Below is a small trained network, with its code and all its weights. Each question gives an input and a class and asks what happens when units are switched off, that is, made to give their printed mean instead of their output.

import numpy as np


def w(rows, s, z=0):
    codes = np.array(rows[::2]) - 128.0
    scale = np.full(codes.shape[1], s)
    scale[-1] = z or s
    return codes * scale


def f(y):
    return np.maximum(y, 0)


def log_softmax(a):
    a = a - a.max(-1, keepdims=True)
    return a - np.log(np.exp(a).sum(-1, keepdims=True))


def net(x, mask):
    res = np.array(x, float).reshape(1, 8) / 4 @ E
    y = f(res @ A[0][:, :-1].T + A[0][:, -1])
    res = res + np.where(mask, y, B[0][:, -1]) @ B[0][:, :-1]
    return log_softmax(res[-1] @ U[:, :-1].T + U[:, -1])


A, B = {}, {}
E = w([
[126,137,130,129,120,125,126,126],'x0',
[170,208,212,140,164,193,158,44],'x1',
[129,126,125,125,133,131,129,133],'x2',
[158,175,95,219,105,238,148,152],'x3',
[127,132,129,130,125,126,129,130],'x4',
[129,127,124,128,132,130,131,130],'x5',
[168,120,107,62,40,209,110,247],'x6',
[157,150,117,138,150,133,25,125],'x7',
],0.015)
A[0] = w([
[170,179,206,65,141,174,141,84,1],'neuron 1',
[117,148,123,82,108,115,205,122,80],'neuron 2',
[133,101,165,93,97,132,230,136,43],'neuron 3',
[160,135,156,45,80,173,122,172,34],'neuron 4',
[174,150,149,91,144,139,1,118,41],'neuron 5',
[129,124,168,20,136,84,113,112,26],'neuron 6',
],0.019,0.0086)
B[0] = w([
[124,70,77,151,104,82,140,165,254],'neuron 1',
[132,170,162,66,133,148,54,123,192],'neuron 2',
[116,171,181,23,138,169,69,139,216],'neuron 3',
[120,110,117,207,161,72,168,72,247],'neuron 4',
[109,174,196,2,132,170,87,132,219],'neuron 5',
[157,124,85,229,113,162,175,138,240],'neuron 6',
],0.014,0.019)
U = w([
[121,126,153,153,202,70,140,22,86],'0',
[133,138,138,103,130,158,101,128,6],'1',
[118,54,58,103,91,82,97,189,240],'2',
[181,161,107,189,104,246,160,138,203],'3',
],0.014,0.0027)

Each question gives the input, the list of numbers given to net, and the class t.
The units are the neurons (one row each of A and B). Each row of codes is followed by its name. A weight is (code - 128) times the scale printed after its matrix; where a second scale follows, it is the last column's (A, B and U).
mask holds one flag per neuron, in row order. A switched-off neuron (its flag False) gives its mean, the last column of its row in B, instead of its output. The means were averaged over made-up inputs and are rounded, as every weight is.
A unit's drop is (log p(t) with every unit on - log p(t) with that unit switched off) / (log p(t) with every unit on - log p(t) with every unit switched off).
The circuit of an input: a set's keep is (log p(t) with only the set's units on - log p(t) with every unit switched off) / (log p(t) with every unit on - log p(t) with every unit switched off). Starting from all 6 units, units are removed one at a time, each time the one whose removal leaves the highest keep (on an exact tie, the one counted first), for as long as the keep stays at least 0.8.
circuit, biggest first: the units of the circuit, biggest drop first
most important unit: the unit with the biggest drop
k most important neurons: the k neurons with the biggest drops, biggest first
drop of u: that unit's drop, to one decimal
input [2,4,-1,2,-1,0,5,-4], class 0: most important unit => neuron 4
input [5,7,2,6,1,0,5,5], class 2: 2 most important neurons => (neuron 1; neuron 6)
input [5,2,-1,6,-8,5,-7,-8], class 1: circuit, biggest first => (neuron 4; neuron 6)
input [-1,-6,-1,-4,7,0,-4,-6], class 1: 4 most important neurons => (neuron 1; neuron 4; neuron 2; neuron 3)
input [-2,0,6,-3,-3,-2,2,-1], class 3: circuit, biggest first => (neuron 1; neuron 6)
input [-8,8,6,2,-5,-5,0,-6], class 2: 2 most important neurons => (neuron 1; neuron 5)
input [0,7,-4,7,-5,3,-4,-5], class 2: 2 most important neurons => (neuron 1; neuron 6)
input [-2,-6,-2,-1,0,-8,7,5], class 0: 2 most important neurons => (neuron 4; neuron 1)
input [-7,-4,4,-5,-3,-5,-3,-5], class 1: circuit, biggest first => (neuron 1; neuron 4)
input [7,5,-7,-5,7,8,-4,5], class 1: 2 most important neurons => (neuron 5; neuron 4)
input [-6,-2,1,4,-1,3,-4,8], class 1: 3 most important neurons => (neuron 4; neuron 5; neuron 6)
input [-8,4,-3,-8,-6,4,-6,7], class 3: 2 most important neurons => (neuron 6; neuron 4)
input [-2,6,-2,4,-3,-4,-6,7], class 1: 2 most important neurons => (neuron 4; neuron 5)
input [-7,-1,5,5,-5,4,-1,-5], class 1: circuit, biggest first => (neuron 6)
input [0,-7,7,-8,-8,0,3,-5], class 3: 2 most important neurons => (neuron 6; neuron 1)
input [1,-1,-8,-3,4,-1,5,-6], class 1: 2 most important neurons => (neuron 3; neuron 2)
input [8,-1,3,-3,5,-3,4,4], class 0: 2 most important neurons => (neuron 4; neuron 3)
input [0,8,-5,-4,-2,-3,-7,4], class 2: 2 most important neurons => (neuron 1; neuron 4)
input [4,5,4,5,3,-1,-4,6], class 1: 3 most important neurons => (neuron 4; neuron 6; neuron 5)
input [0,-2,-5,2,0,6,1,8], class 1: most important unit => neuron 5
input [3,-5,3,-8,2,3,6,-7], class 3: drop of neuron 5 => 0.1
input [-8,-7,4,0,7,6,7,-1], class 0: drop of neuron 4 => 0.7
input [-4,7,-8,2,-2,7,-3,-5], class 2: drop of neuron 1 => 0.8
input [-8,7,7,-7,-2,-2,5,5], class 2: drop of neuron 1 => 3.7
